Each row has a name. Each question is about the rows just above it.

[ 83.2  64.7  83.2  24.5   6.1  74.4 -52.0 -21.7  45.0 -58.7  -3.8  46.4
  83.4   4.3  54.6  46.8  15.0  74.0  15.3  44.9  83.7   5.6 -42.7 -56.4
 -60.7  15.4  46.8 -69.7  73.7  82.1  45.0  -3.7 -69.7  83.8 -23.8]  ruzib
[ 81.3  62.9  82.5  23.8   5.7  70.9 -50.2 -21.9  43.6 -58.7  -3.9  44.2
  81.4  16.6  53.7  72.4  15.9  72.7  16.4  43.9  80.7   7.2 -40.5  83.1
 -58.3  15.1  45.2 -69.3  73.1  81.6  44.6  -4.3 -68.6  81.7 -22.3]  vuv
[-52.1 -36.3 -52.7  -3.1  12.8 -43.8  61.6  36.7 -19.8  68.6  21.0 -20.2
 -52.5   4.5 -28.4 -44.1   4.8 -44.4   4.4 -19.7 -52.0  12.3  53.6 -53.5
  69.0   4.8 -20.7  78.1 -44.8 -52.3 -20.5  21.4  77.3 -52.6  37.3]  Ratif
[-52.1 -36.3 -52.7  -3.1  12.8 -43.8  61.6  36.7 -19.8  68.6  21.0 -20.2
  83.4  78.1  54.6 -44.1   4.8 -44.4   4.4 -19.7 -52.0  12.3 -52.0  78.1
  69.0   4.8 -20.7  78.1 -44.8 -52.3 -20.5  21.4  77.3 -52.6  78.1]  numot
[ 81.3  62.9  82.5  23.8   5.7  70.9 -50.2 -21.9  43.6 -58.7  -3.9  44.2
  81.4  16.6  53.7  72.4  15.9  72.7  16.4  -4.3  80.7   7.2 -40.5  83.1
 -58.3  15.1  45.2 -69.3  73.1  81.6  44.6  -4.3 -68.6 -68.4  47.0]  tuti
Where do [ 81.3  62.9  82.5  23.8   5.7  70.9 -50.2 -21.9  43.6 -58.7  -3.9  44.2
  81.4  16.6  53.7  72.4  15.9  72.7  16.4  43.9  80.7   7.2 -40.5  83.1
 -58.3  15.1  45.2 -69.3  73.1  81.6  44.6  -4.3 -68.6  81.7 -22.3] appear? => vuv
Repeated in tuti: => [-4.3]
Whose row is [-52.1 -36.3 -52.7  -3.1  12.8 -43.8  61.6  36.7 -19.8  68.6  21.0 -20.2
 -52.5   4.5 -28.4 -44.1   4.8 -44.4   4.4 -19.7 -52.0  12.3  53.6 -53.5
  69.0   4.8 -20.7  78.1 -44.8 -52.3 -20.5  21.4  77.3 -52.6  37.3]? => Ratif

[-62.8 -58.4 -14.4  51.7  36.9] = Ratif
[ 10.0  50.2  10.0 -46.8  10.0] = Gudab
[30.8 16.7 24.5  4.6 63.8] = gipo
[ 41.9  42.7   4.3 -43.8 -49.8] = por
[-41.5 -23.1 -32.0  -4.7 -81.7] = Lovog
[-18.5 -18.5 -25.7  -3.8 -65.6] = numot
[ 41.9  42.7   4.3 -43.8 -11.5] = ger
Which value appears more than once in Gudab? => [10.0]
Which value appears more than once in numot? => [-18.5]
Whose row is [ 41.9  42.7   4.3 -43.8 -49.8]? => por

[ 72.5  42.9  42.9  80.3  44.0  44.0  83.8 -62.3  42.9  44.0] -> Zefum
[ 79.0  16.9  48.0  89.8  16.1 -45.4  89.8 -63.5  16.1  16.1] -> numot
[ 79.3  15.0  15.0  91.9   4.6 -50.0  91.1 -69.3  15.8  48.2] -> ruzib
Repeated in ruzib: => [15.0]
[ 79.0  16.9  48.0  89.8  16.1 -45.4  89.8 -63.5  16.1  16.1] is in which row? => numot
Where do [ 72.5  42.9  42.9  80.3  44.0  44.0  83.8 -62.3  42.9  44.0] appear? => Zefum
Whose row is [ 79.3  15.0  15.0  91.9   4.6 -50.0  91.1 -69.3  15.8  48.2]? => ruzib

